In the rows, zero is written as 128.
Here are made-up elements, facts about them, and rows of numbers that follow some of those facts. Name the element behind each unnamed row.

Known rows:
[107 106 133 170 140 108 130 111  81 122 115 142 118 135 145 112 135 122
 127 144 142 129 118 122 131 118 170 112 149  88  71 162 121 162 105 151
 124 111 145 125 145 131 143 139 172 122 131 139 123 140 156]: (333)
[116 141 159 160 124 130 116 160 147 136 123 206 127 118 118 139 159 173
 110 129 125 129 133 132 106 116 114 103 133 127 161 148 138 130 109 109
 124  95 131 135 133 128 128 125  94 121 126 110 113 111  98]: (805)
[121 106 141 166 144 120 138  76  97 124 107 138 132 127 122 133 129  80
 119 133 128 132 100 115 112 118 106 133 139 103  65 109 114 145  85 150
 123 105 150 116 204 118 143 135 154 124 136 124 132 143 136]: (844)
[103 127 179 158 123 134 114 169 137 131 138 163 127 128 143 106 146 144
 132 131 117 110 145 128 137 112 111 101 125 138 111 162 139 135 117 139
 118 112 134 153 176 129 153 130 111 117 135 126 108 124  63]: (1192)
[123 123 131  90 130 146 121 161 190 124 113  99 117 137 136 164 136 103
 130 137 127 110 121 112 136 131 109 159 145 140 116 123 151 139 123 142
 134 114 139 133  68 117 137 129 136 116 133 123 108  68 171]: (475)
[141 130 145  78 141 150 128 171  51 125 133 119 128 151 114 134 142 112
 118 124 132 128 154 124 120 134 130 124 168 142 157 116 130 125 127 104
 124 116 131 112 147 125 144 154 121 117 125 118 127  95 113]: (261)
[210 119  83  84 125 130 116  98 163 140 116  76 119 132 136 101 147 152
 103 141 122  95 104 135 119 114 123 103 157  99  93 133 126 110 124 140
 123 136 131 110  43 118 147 131 127 111 112 118 129 141 109]: (818)
[162 131 145  29 136 160 134 199  67 137 119 104 127 148 138 123 128 133
 112 127 131 107 134 129 109 129 149 124 173 130 134 120 125 109 136 105
 121 107 125 111 116 123 147 153 108 113 125 130 133 116 110]: (1071)
[183 115  87 122 126 129 115  42 153 121 120  93 137 138 103 129 160 103
 115 144 133 108 131 134 118  96 138  97 138 141 116 111 128 125 126 140
 120 146 144 122  56 122 149 129 152 114 123 100 141 140 133]: (952)
[112 129 157 162 122 125 121 131 128 118 122 167 148 126 125 149 150 131
 122 142 133 109 135 129 129  97 156 100 123 168 168 128 132 129 123 133
 121 100 136 150 127 128 144 118  95 112 146 111 129 139 102]: (820)
[182 114  89 121 126 132 116  40 157 122 120  92 138 138 102 130 160 100
 115 143 132 107 130 134 117  95 129  99 136 141 115 107 127 123 124 142
 119 146 145 121  63 121 150 129 152 114 124  99 141 141 128]: (1101)
[105 119 137 149 140 135 132 103 119 136 104 183 109 125 111 130 145 152
 112 131 137 137 101 123  94 120 118 119 146  73  93 135 121 152  93 120
 130 105 144 104 151 129 119 141 161 136 118 120 125 125 156]: (1210)
[193 118  87 122 129 121 111  71 151 129 129  93 121 135 115 111 159 127
 112 138 124 113 126 131 126 117 106 104 149 114 106 129 132 126 115 137
 125 145 138 113  74 121 148 132 144 115 115 107 125 122 116]: (601)
[113 130 153 168 121 117 119 139 122 117 124 170 146 127 131 146 151 137
 121 144 136 113 140 130 132 100 169  98 128 163 170 141 134 133 124 133
 121  99 134 151 116 129 145 119  97 110 145 115 125 138 107]: (1223)
[124 109 134 128 139 129 136 116 103 131 103 126 115 129 141 114 124 143
 117 141 133 108  82 116 123 121 129 122 151  83  80 129 115 139 100 145
 130 101 139 108 151 125 135 138 141 125 131 134 128 149 132]: (1302)
[ 90 123 122 120 132 150 119 158 178 122 107 105 117 142 136 163 139 105
 124 138 128 121 124 114 132 133 129 157 141 134 100 126 146 134 124 154
 129 119 138 132 104 117 131 135 128 113 122 123 109  73 150]: (629)
[117 130 149 178 122 106 117 153 113 119 128 171 142 127 141 137 151 144
 121 144 136 120 146 131 136 106 179  95 133 152 163 161 136 139 124 134
 120  98 133 153 108 131 146 120 100 108 141 122 119 132 111]: (572)
[133 130 118  70 145 130 124 173  45 107 138 115 130 166 135 149 149 122
 128 120 135 110 132 116 114 148 137 132 165 164 125 117 129 116 113 102
 120 119 123 106 195 132 153 146 108 121 123 106 128  98 116]: (796)
[201 129 161  21 137 140 132 175  72 130 142 113 128 142 119 135 133 105
 129 121 130 110 150 124 122 130 102 128 174 153 175 113 139 133 125  81
 131 109 132 115  85 125 157 144 137 123 146 120 129  89 153]: (449)

Some facts about the elements:
(1023) (α (510)) (σ c)
(1039) (α (872)) (σ a)
(1052) (α (796)) (σ e)
(1071) (α (1178)) (σ d)
(1072) (α (625)) (σ e)
(1075) (α (893)) (σ b)
(1097) (α (364)) (σ b)
(1101) (α (343)) (σ e)
(1113) (α (277)) (σ a)
(1120) (α (621)) (σ a)
(1125) (α (634)) (σ e)
(1147) (α (172)) (σ a)
(1178) (α (519)) (σ d)
(1192) (α (412)) (σ a)
(1196) (α (1234)) (σ b)
(121) (σ e)
(1210) (α (855)) (σ b)
(1215) (α (163)) (σ a)
(1219) (α (428)) (σ c)
(1223) (α (314)) (σ a)
(1225) (α (1276)) (σ a)
(1234) (α (936)) (σ a)
(1258) (α (1075)) (σ b)
(1259) (α (561)) (σ a)
(1269) (α (155)) (σ d)
(1274) (σ c)
(1276) (α (1258)) (σ e)
(1286) (α (1225)) (σ c)
(1288) (α (419)) (σ c)
(1302) (α (1120)) (σ b)
(142) (σ c)
(146) (σ c)
(147) (σ b)
(155) (α (791)) (σ c)
(163) (α (1023)) (σ e)
(172) (α (977)) (σ c)
(183) (α (146)) (σ a)
(191) (σ d)
(220) (α (259)) (σ d)
(221) (α (807)) (σ e)
(246) (α (864)) (σ d)
(250) (α (1219)) (σ b)
(256) (α (333)) (σ a)
(259) (α (303)) (σ c)
(261) (σ d)
(277) (α (250)) (σ b)
(280) (α (1302)) (σ a)
(303) (σ b)
(304) (α (1052)) (σ a)
(314) (α (820)) (σ a)
(333) (α (606)) (σ b)
(343) (α (570)) (σ e)
(352) (α (832)) (σ a)
(364) (α (38)) (σ c)
(369) (σ c)
(38) (α (844)) (σ d)
(386) (α (1215)) (σ b)
(405) (α (814)) (σ d)
(412) (α (1196)) (σ b)
(419) (α (518)) (σ e)
(428) (σ c)
(449) (α (960)) (σ d)
(452) (α (635)) (σ a)
(455) (σ b)
(457) (α (636)) (σ a)
(46) (σ b)
(475) (α (1269)) (σ c)
(494) (α (818)) (σ e)
(499) (α (1113)) (σ c)
(500) (α (598)) (σ b)
(510) (α (1147)) (σ d)
(516) (α (191)) (σ a)
(518) (α (927)) (σ b)
(519) (α (576)) (σ d)
(531) (σ a)
(561) (α (572)) (σ b)
(57) (α (261)) (σ e)
(570) (α (86)) (σ d)
(572) (α (900)) (σ a)
(576) (α (142)) (σ d)
(583) (α (1223)) (σ a)
(598) (α (1286)) (σ b)
(601) (α (369)) (σ e)
(606) (α (1259)) (σ e)
(621) (α (662)) (σ e)
(625) (α (147)) (σ b)
(629) (σ c)
(634) (α (121)) (σ e)
(635) (α (500)) (σ b)
(636) (α (516)) (σ b)
(661) (α (183)) (σ d)
(662) (α (691)) (σ d)
(673) (σ a)
(691) (α (988)) (σ c)
(699) (α (1039)) (σ c)
(791) (α (449)) (σ b)
(794) (α (629)) (σ b)
(796) (α (46)) (σ d)
(805) (σ a)
(807) (α (1125)) (σ e)
(814) (α (982)) (σ b)
(818) (α (1071)) (σ e)
(820) (α (952)) (σ a)
(832) (α (957)) (σ e)
(844) (α (452)) (σ b)
(855) (α (805)) (σ b)
(86) (α (1097)) (σ a)
(864) (α (455)) (σ e)
(872) (α (304)) (σ a)
(877) (σ c)
(878) (α (494)) (σ a)
(893) (σ e)
(900) (α (583)) (σ a)
(927) (α (1210)) (σ e)
(936) (α (256)) (σ d)
(952) (α (1101)) (σ e)
(957) (σ a)
(958) (α (221)) (σ c)
(960) (α (958)) (σ b)
(977) (α (1192)) (σ b)
(982) (α (57)) (σ d)
(988) (α (878)) (σ e)

Which element is each row?
No name comes twice in this set of rows, the named rows included.
[170 107 149 105 139 110 137 102 113 126 123 129 116 122 130 123 125 122
 132 137 131 107  91 112 133 121  90 128 156 103 118 124 128 158  93 119
 139  99 144 111 110 127 145 128 165 133 153 128 125 127 175] -> (960)
[183 114  91 119 127 133 116  40 159 123 120  93 139 137 101 130 159  97
 115 141 129 108 130 132 115  95 122 102 135 142 111 104 127 122 122 142
 119 147 145 121  70 119 150 129 151 115 124  98 140 140 126] -> (343)
[208 119  84  90 125 129 115  94 161 138 118  80 120 132 131 102 149 148
 105 141 122  97 108 134 121 115 120 102 155 103  95 131 128 113 123 140
 124 137 133 110  50 119 147 132 130 112 113 116 129 138 109] -> (621)
[138 122 134  80 129 143 122 162 192 124 116  97 116 135 135 164 134 101
 132 137 126 109 121 112 137 131 103 160 147 141 124 123 153 141 123 137
 136 113 139 133  53 117 139 127 137 117 137 123 108  66 179] -> (155)
[187 117  85 133 129 122 110  67 146 127 130  94 120 135 109 112 160 130
 110 139 124 118 126 129 131 119 104 102 150 113 118 126 132 126 116 139
 127 145 138 110  73 121 144 133 139 116 113 106 123 120 111] -> (57)
[185 129 158  33 138 143 132 174  67 129 139 114 128 145 118 134 136 106
 126 122 130 114 152 124 120 131 110 128 172 152 167 114 137 131 125  87
 128 110 132 116 102 125 154 147 134 121 140 120 129  92 143] -> (1269)
[171 112 111 111 128 146 110  77 169 134 135  86 115 139 114  91 156 121
 124 132 115 103 133 131 127 110  76 100 138 112  69 130 134 125 119 145
 120 159 142 120 113 122 154 140 160 122 114 109 123 125  86] -> (163)
[187 127  87 119 128 132 110  74 173 140 122 133 115 130  99 117 170 149
 103 131 126 128 132 138  97 115 104  98 149  97 110 135 134 128 115 117
 124 143 139 108  57 123 133 135 153 123 102 101 125 112 132] -> (419)
[121 123 175  50 139 178 127 178  75 133 138 113 122 156 120 108 137 104
 134 116 123 112 163 126 117 124 103 121 153 142 101 123 133 125 131 113
 116 132 136 123 190 127 155 163 147 124 125 123 126 102  85] -> (510)
[ 92 102 159 145 141 140 131 111 108 130 119 131 109 136 137  94 130 121
 136 134 127 114 110 117 129 116 107 118 138  85  41 145 122 154 100 154
 123 122 147 122 201 129 145 147 176 131 130 135 120 139 114] -> (977)
[179 119  55 129 135  97 105  71 140 108 135  88 122 151 133 129 168 139
 121 134 126  98 102 120 124 135 111 111 149 136  83 130 130 117  99 136
 122 148 129 104 132 128 154 123 127 120 111  93 123 122 117] -> (1052)
[135 127 152  76 139 144 126 186  47 127 137 122 127 156 134 116 141 105
 127 126 136 130 176 133 120 127 167 116 166 137 117 150 134 137 135 112
 115 124 134 131 136 129 157 158 148 114 123 132 125 100 124] -> (936)
[ 96 104 155 142 141 144 132 101 110 127 116 131 112 133 128 105 129 124
 131 134 127 111  99 114 127 117  95 122 138  91  60 126 120 148  98 149
 127 117 146 115 199 128 140 144 164 133 132 128 125 139 114] -> (386)
[212 119  81 152 133  97 111  72 138 131 130  99 127 130 122 113 158 100
 103 132 117 136 135 132 120 130  99 114 155 104  84 140 131 129 101 142
 121 139 141 116  92 112 155 130 141 108 110 114 118 115 120] -> (893)
[ 96 128 160 209 124 127 115 144 101 121 136 153 131 120 112 125 147 153
 112 145 123 129 134 120 168 121 110 103 135 138 209 129 135 131 120 142
 135 102 131 133 150 124 130 128  71 109 140 118 108 117  52] -> (1113)

The same elements again, as new rows of numbers:
Known rows:
[207 114 134 202 109 148 156 173  95 106  83 171 118 133 135 116 105 143
 152  96  88 155 122  72 121 168 168 125 127 122]: (927)
[150  81 101 153  95 202 133 172 117 104 125 133 144 190 141 161 124  88
 125  98 122 156 122  88 136 177 180 124 138 127]: (494)
[120 113 139 150  98 115 146 113 121 116 167 137  93 157 139 137 117 155
 160 150 192 129 133 159  47  99 146 110 132 124]: (246)
[115 137 123 133 190  83 136 110  88 141 153  85 149 103 147 152 181 142
 116 105  62 100 140 124 146  93 123  98 138 160]: (900)
[116 138 124 135 186  84 134 111  84 141 153  85 148 101 146 153 185 140
 116 102  65  96 144 125 147  93 123 101 139 161]: (583)
[117 141 123 135 182  83 132 111  81 140 152  84 146 102 141 151 186 141
 114 101  65  95 147 128 147  93 123 103 141 158]: (1223)
[119  82 136 152 127 110 166  95 139 115 160 129 110 157 193 135 109 148
 129 164 166 136 124 153  56  75 146  86 134 159]: (936)
[111 190 155 139 128 173 121 122 193 167 185 146 133 108  84  92 103 131
 104 117 168  38 148 127 136 156  96 122 102 128]: (814)
[123 129 152 158 126 136 135  97 139 133 209 139  83 175 114 134 111 169
 152 131 209 105 153 142  36 100 154 116 132 129]: (405)
[108 105 143 121  65 111 133  93 107  86 168 107 104 157 145 119 112 154
 158 146 165 158 132 135  39  92 134 108 122  86]: (1269)
[115 117 124  57 114  99  92  90 145 117 108 142 113 114 142 131  94 147
 136 132 124 216 164  87 144 125 115 198 127  92]: (475)
[126 122 119  82 140 102 101 109 156 140 106 168 104 115 137 147  99 147
 136 135 146 189 167 109 150 129 127 200 135 127]: (629)
[165  96 139 116  94 186 124 130 100  53 110 124 136 181 123 109 110 120
 113  94  77 188 124  72 119 135 143 118 120  64]: (221)
[115 144 120 120 186  93 124 128  88 147 147  83 139 116  97 143 177 140
 157 114  93 125 101 123 131 124 124 119 131 126]: (673)
[177  84 133 156 147 180 156 136 129  86 110 157 139 172 175 136 115 119
  78 101  73 142 142  96 142 115 157  95 133 148]: (606)
[101 133 116  72 153 125 121 130 126 111 106 215 109  91 132 158 108 140
 160 147 144 220 167 145 161 104  98 207 128 126]: (1219)
[107 137 135 130 140 148 152 124 197 153 119 132 161  98 151  81  93 102
  92 166 136  88  88 141 152 140  88  93 101 155]: (977)
[119 145 122 136 175  82 127 113  76 138 148  83 144 105 137 150 191 138
 115 100  67  91 152 132 147  92 123 108 144 156]: (820)
[125 147 121 136 170  85 112 119  66 139 131  75 138 112 113 133 192 128
 116 107  83  95 141 148 146  98 130 123 151 156]: (86)

Which element is each row?
No name comes twice in this set of rows, the named rows included.
[139 123 116  97 123  92  84  98 130 135  82 150 102 116 147 130 116 129
  97 134 142 167 196 142 164 106 137 210 160 156] -> (364)
[130 113 138 166  79 102 136 100  98 107 153 126  96 149 168 131 134 141
 116 143 174 100 177 184  65  70 154 112 152 156] -> (570)
[ 88 154 116 135  65 160 128 149 174 159 149 122 159  93 132 118 114  89
 119 140 160  72 124 135 155 179 104 118 107 137] -> (1302)
[141 120 114  89 132  97  76 106 130 142  64 145  99 131 120 115 109 120
 112 148 159 182 162 148 154 120 142 223 162 150] -> (1286)
[106 102 145 116  59 111 133  87 105  79 171 103 105 158 146 114 110 152
 155 147 160 165 131 129  39  91 133 109 120  78] -> (449)
[125  89 115  77 184 104 117  98 179 150  88 159 117 130 162 129  80 137
 124 162 142 214 119 107 150 124 129 187 135 151] -> (1023)
[129 147 118 132 175  87 103 124  59 145 113  67 133 125  88 117 189 118
 124 120  99 109 115 161 140 108 136 136 157 153] -> (452)
[ 96 131 102 123 163 104 122 138  89 158 157  70 150 120 108 162 180 120
 165 113 104 128  97 115 135 151 139 123 134 137] -> (280)
[125  87 115  79 187 102 121  94 182 150  91 159 119 127 170 130  80 137
 119 163 138 215 122 106 151 118 131 181 134 157] -> (172)
[113 117 118 115 225  98 138 120 107 153 130  79 146 128 112 125 160 133
 150 138  92 146  59 119 128 121 125 108 130 146] -> (1215)
[107 149 139 140 117 142 153 121 187 147 136 138 160  82 169  98 104 110
  79 146 117  63 135 141 162 126  86  89 104 159] -> (333)
[109 156 140 143 102 139 148 119 178 143 140 139 157  74 170 104 111 111
  72 136 114  49 155 143 165 122  84  89 106 159] -> (561)
[133 112 135 164  78 105 127 106  92 109 139 117  92 162 145 117 134 132
 122 152 190 109 159 193  60  75 156 124 158 153] -> (38)

